Read these off the row that follows.
1) Report the entry just right of 127.
2) Report the entry just left of the smallest entry.
[126 124 125 126 102 131 126 127 120 124]
1) 120
2) 126

W =
[[117 117 148 132 111 113 107 131]
 [116 109 140 148 119 105 124 134]
 [117 125 145 140 122 127 126 135]
 [113 119 126 147 126 110 120 140]]
Indices start at 0.
Find the entry in the bottom-right corner.
Answer: 140
The entry directly below the smallest entry: 127
Find the entry in row 0 and column 1.
Answer: 117
The entry at row 2, column 2: 145
The top-right entry -> 131
Find the entry directly above the smallest entry.
Answer: 113
The entry in row 2 and column 0: 117
The entry in row 1 and column 2 -> 140
The entry directly above 116 -> 117
The entry in row 1 and column 0 is 116

[[132 111 115 124 130 105 125 116 139 118 104 115 127]
 [134 140 141 132 135 151 128 134 134 138 153 141 127]
 [131 116 120 126 130 114 126 121 138 122 113 120 129]
 [120 134 126 127 120 125 127 131 114 127 124 126 124]
 [115 127 115 124 119 105 129 126 102 118 104 115 124]
 [137 126 133 130 131 137 125 129 142 132 138 133 130]
 [124 118 115 124 129 105 129 120 123 118 103 115 126]
 [126 121 121 126 127 114 128 123 126 122 113 120 127]
 [140 131 139 132 137 147 127 130 146 136 149 139 130]]
Counting starts at 0.
What is the entry in row 0 and column 1? 111
The entry directly above the smallest entry: 114
What is the entry in the top-right corner? 127
The entry in row 1 and column 1: 140
What is the entry just right of the centre entry? 126
What is the entry in the top-left corner? 132
What is the entry at row 2, column 0? 131
The maximum: 153
What is the entry directly below the largest entry? 113
The bottom entry of the column that holds the largest entry: 149
What is the top entry of the column that holds the largest entry? 104
The entry in the bottom-right corner -> 130
What is the entry directly above the centre entry? 127
What is the entry in row 1 and column 2? 141
The entry at row 0, column 2 is 115
What is the entry directly below the smallest entry? 142
The entry in row 1 and column 0 -> 134
The bottom-left entry is 140
What is the entry just right of 146? 136
The entry just left of the centre entry is 105
The entry just right of the smallest entry -> 118
What is the entry at row 2, column 1? 116

X =
[[125 129 128 129 124 118 129 128 127]
 [127 127 129 127 127 127 129 128 128]
 [128 124 125 129 132 125 129 128 129]
 [126 128 120 130 125 112 131 128 123]
 [132 131 133 135 128 108 130 128 115]
 [128 127 127 128 128 127 128 128 128]
 [128 128 119 130 129 117 126 128 128]
 [128 126 127 129 129 128 129 132 126]
 [128 127 127 132 127 123 127 128 124]
 [128 129 125 131 128 119 127 128 128]
 [127 128 128 130 127 123 128 128 128]
 [128 121 113 126 131 117 123 128 130]
 [120 127 122 135 128 106 124 128 120]
 [132 133 134 119 130 116 134 135 126]]
Indices start at 0.
The top-right entry? 127
The entry just right of 121? 113
The bottom-right entry? 126
The smallest entry -> 106
The top-left entry is 125
The entry in row 1 and column 1 is 127
The entry at row 2, column 0 -> 128
The entry directly below 108? 127
The entry in row 0 and column 2? 128
The bottom-left entry is 132
The entry at row 1, column 0? 127
The entry directly below the smallest entry? 116
The entry in row 1 and column 2 is 129
The entry just right of the smallest entry: 124
The entry just left of the smallest entry? 128
The entry at row 2, column 2 -> 125
The top entry of the column that holds the smallest entry? 118
The entry in row 0 and column 1 -> 129
The entry just right of 113 is 126

Read these off the grid that follows. Counting starts at 0.
1) Find the entry at row 2, column 0.
2) Find the entry directly below 108.
3) Find the entry at row 0, column 1.
4) Find the maximum.
5) Find the entry in the bottom-right corner.
6) Find the entry directly above the smallest entry.
7) Find the entry in the top-right corner.
8) Find the bottom-left entry.
148  115  132  115
136  150  125  145
116  126  130  103
144  116  119  147
153  117  136  145
126  144  114  140
146  147  151  122
134  118  118  108
111  148  127  150
136  121  151  135
142  126  130  147
147  102  112  131
154  123  126  141
110  128  119  142
1) 116
2) 150
3) 115
4) 154
5) 142
6) 126
7) 115
8) 110

[[128 127 131 138 142 154]
 [128 149 157 139 143 154]
 [132 155 157 139 143 154]
 [128 128 130 137 143 154]
 [130 154 157 139 143 154]]
Give the bottom-right entry.
154
Give the first entry in the row that holds the smallest entry.
128
The entry just right of the smallest entry is 131
The second entry from the end, reading row by row: 143
Give the second entry, reading row by row.
127
Give the largest entry in the last row.
157
The entry directly above 137: 139
Give the 1st entry on the diagonal from the top-right corner.
154
The entry just left of 155 is 132
The bottom entry of the column that holds the smallest entry -> 154
Give the entry just right of 132.
155

(132, 134, 116, 102, 141, 103, 135, 152, 127, 151, 106, 121, 105, 139, 129, 142)
Read off the entry just right of 105.
Answer: 139
Read off the entry just right of the smallest entry.
Answer: 141
Read off the minimum.
Answer: 102
The entry just left of the smallest entry is 116
The entry just left of the largest entry: 135

Questions about the table below. Counting starts at 0.
1) Read off the entry at row 2, column 0.
2) Read off the entry at row 0, column 0.
3) Read off the maximum.
4) Read off the entry in row 0 and column 1.
5) Read off the entry directly below 106.
6) Read off the entry in row 0 and column 2.
7) Read off the entry in the bottom-right corner.
8) Read off the entry just left of the smallest entry.
[[132 127 113 127 123]
 [138 110 120 143 118]
 [124 129 140 129 130]
 [128 125 132 134 128]
 [133 129 120 121 118]
 [120 136 149 132 137]
 [132 128 133 129 131]
 [128 122 120 127 123]
 [138 125 106 121 114]
 [126 132 136 128 134]
 [123 136 148 133 142]
 [125 131 139 126 133]
 [125 124 121 123 126]]
1) 124
2) 132
3) 149
4) 127
5) 136
6) 113
7) 126
8) 125

Read these off the table that follows.
1) Find the bottom-left entry.
2) Find the last entry in the row that holds the largest entry.
3) Find the median entry.
4) Find the entry just left of 133.
5) Find the 3rd entry on the diagonal from the top-right corner.
6) Find the second largest entry.
7) Find the entry just left of the centre entry.
8) Find the fourth-last entry, reading row by row.
[[100 124 139 120 122]
 [118 134 118 138 130]
 [124 129 133 124 130]
 [119 137 119 137 141]
 [126 128 125 129 126]
 [117 127 129 134 117]
 [144 124 128 117 130]]
1) 144
2) 130
3) 127
4) 129
5) 133
6) 141
7) 137
8) 124
